Here is a tiny trained network, its code and every weight. The questions are about switching its units off for an input and a class, where a switched-off unit gives its printed mean instead of its output.

import numpy as np


def w(rows, s, z=0):
    codes = np.array(rows[::2]) - 128.0
    scale = np.full(codes.shape[1], s)
    scale[-1] = z or s
    return codes * scale


def norm(h):
    return h / np.sqrt((h * h).mean(-1, keepdims=True) + 1e-5)


def f(y):
    return y / 2 * (1 + np.tanh(0.7978845608 * (y + 0.044715 * y**3)))


def log_softmax(a):
    a = a - a.max(-1, keepdims=True)
    return a - np.log(np.exp(a).sum(-1, keepdims=True))


def net(x, mask):
    res = np.array(x, float).reshape(1, 3) / 4 @ E
    u = 0
    for l in range(3):
        y = f(norm(res) @ A[l][:, :-1].T + A[l][:, -1])
        res = res + np.where(mask[u : u + 4], y, B[l][:, -1]) @ B[l][:, :-1]
        u += 4
    return log_softmax(norm(res)[-1] @ U[:, :-1].T + U[:, -1])


A, B = {}, {}
E = w([
[85,254,228,60,75],'x0',
[113,239,92,7,86],'x1',
[24,116,115,157,146],'x2',
],0.0032)
A[0] = w([
[113,140,198,162,108,7],'0.n0',
[122,140,36,105,115,4],'0.n1',
[58,108,78,112,137,37],'0.n2',
[3,106,99,136,114,121],'0.n3',
],0.015,0.0028)
B[0] = w([
[173,63,179,114,211,182],'0.n0',
[247,113,102,138,211,189],'0.n1',
[191,221,41,192,126,185],'0.n2',
[72,131,146,168,254,255],'0.n3',
],0.0082,0.0062)
A[1] = w([
[114,110,116,167,71,50],'1.n0',
[125,64,99,156,59,114],'1.n1',
[51,168,97,126,158,3],'1.n2',
[66,109,102,250,81,91],'1.n3',
],0.016,0.0031)
B[1] = w([
[212,76,150,250,153,112],'1.n0',
[149,192,151,171,93,190],'1.n1',
[165,120,116,152,52,238],'1.n2',
[65,85,72,72,110,252],'1.n3',
],0.017,0.003)
A[2] = w([
[78,130,185,206,142,99],'2.n0',
[106,181,147,250,20,18],'2.n1',
[218,63,90,107,80,37],'2.n2',
[197,52,199,110,69,6],'2.n3',
],0.014,0.0022)
B[2] = w([
[86,79,228,98,111,189],'2.n0',
[54,169,127,192,34,253],'2.n1',
[165,170,251,191,104,179],'2.n2',
[186,47,54,87,60,176],'2.n3',
],0.014,0.0056)
U = w([
[77,167,145,183,27,252],'0',
[249,171,231,164,132,81],'1',
[222,26,113,63,68,102],'2',
[125,210,137,12,108,116],'3',
[47,54,26,124,141,80],'4',
[190,171,42,185,221,108],'5',
[78,67,236,135,202,98],'6',
],0.013,0.0033)

Each question gives the input, the list of numbers given to net, and the class t.
The units are the neurons (one row each of A and B). Each row of codes is followed by its name. A weight is (code - 128) times the scale printed after its matrix; where a second scale follows, it is the last column's (A, B and U).
mask holds one flag per neuron, layer by layer. A switched-off neuron (its flag False) gives its mean, the last column of its row in B, instead of its output. The means were averaged over made-up inputs and are rounded, as every weight is.
A unit's drop is (log p(t) with every unit on - log p(t) with that unit switched off) / (log p(t) with every unit on - log p(t) with every unit switched off).
The circuit of an input: a set's keep is (log p(t) with only the set's units on - log p(t) with every unit switched off) / (log p(t) with every unit on - log p(t) with every unit switched off). Starting from all 12 units, units are removed one at a time, each time the one whose removal leaves the highest keep (on an exact tie, the one counted first), for as long as the keep stays at least 0.8.
circuit, biggest first: the units of the circuit, biggest drop first
unit that matters most: the unit with the biggest drop
k most important neurons: the k neurons with the biggest drops, biggest first
top k neurons in layer l: the k neurons of layer l with the biggest drops, biggest first
input [-1,-2,1], class 4: unit that matters most -> 1.n3
input [7,-3,-8], class 2: 2 most important neurons -> 0.n3, 2.n3
input [-8,-7,-6], class 0: circuit, biggest first -> 0.n3, 1.n1, 0.n1
input [0,-1,6], class 4: circuit, biggest first -> 1.n3, 0.n1
input [-2,5,-3], class 1: 2 most important neurons -> 0.n3, 2.n2
input [7,-1,0], class 2: circuit, biggest first -> 0.n3, 0.n0, 2.n3
input [8,-4,-7], class 2: circuit, biggest first -> 0.n3, 2.n3
input [7,-3,0], class 2: circuit, biggest first -> 0.n3, 0.n0, 2.n3
input [1,4,-1], class 3: circuit, biggest first -> 0.n3, 1.n2, 2.n1
input [-6,0,2], class 4: 2 most important neurons -> 0.n0, 1.n3
input [1,5,-5], class 3: top 2 neurons in layer 0 -> 0.n0, 0.n3
input [6,3,0], class 3: 3 most important neurons -> 0.n3, 0.n2, 2.n1
input [4,-6,-1], class 2: circuit, biggest first -> 0.n3, 2.n3
input [1,-2,-6], class 2: 3 most important neurons -> 0.n3, 2.n3, 0.n2
input [-6,-5,6], class 4: circuit, biggest first -> 1.n3
input [8,-2,1], class 6: top 2 neurons in layer 0 -> 0.n1, 0.n0
input [5,2,-8], class 3: circuit, biggest first -> 0.n1, 2.n1, 2.n2
input [2,-8,7], class 6: 2 most important neurons -> 0.n3, 0.n0
input [0,6,-2], class 1: 4 most important neurons -> 0.n1, 0.n3, 2.n2, 2.n1
input [3,-7,-2], class 2: 3 most important neurons -> 0.n3, 2.n3, 0.n0
input [-7,7,-5], class 1: circuit, biggest first -> 2.n2
input [1,-7,2], class 6: top 2 neurons in layer 0 -> 0.n2, 0.n0
input [-6,-6,1], class 4: 2 most important neurons -> 1.n3, 1.n2
input [3,7,0], class 3: 3 most important neurons -> 0.n3, 2.n1, 1.n1
input [0,-4,7], class 4: top 2 neurons in layer 0 -> 0.n1, 0.n2
input [-8,-6,-5], class 0: 3 most important neurons -> 0.n3, 1.n1, 2.n1
input [3,-2,1], class 6: unit that matters most -> 1.n2
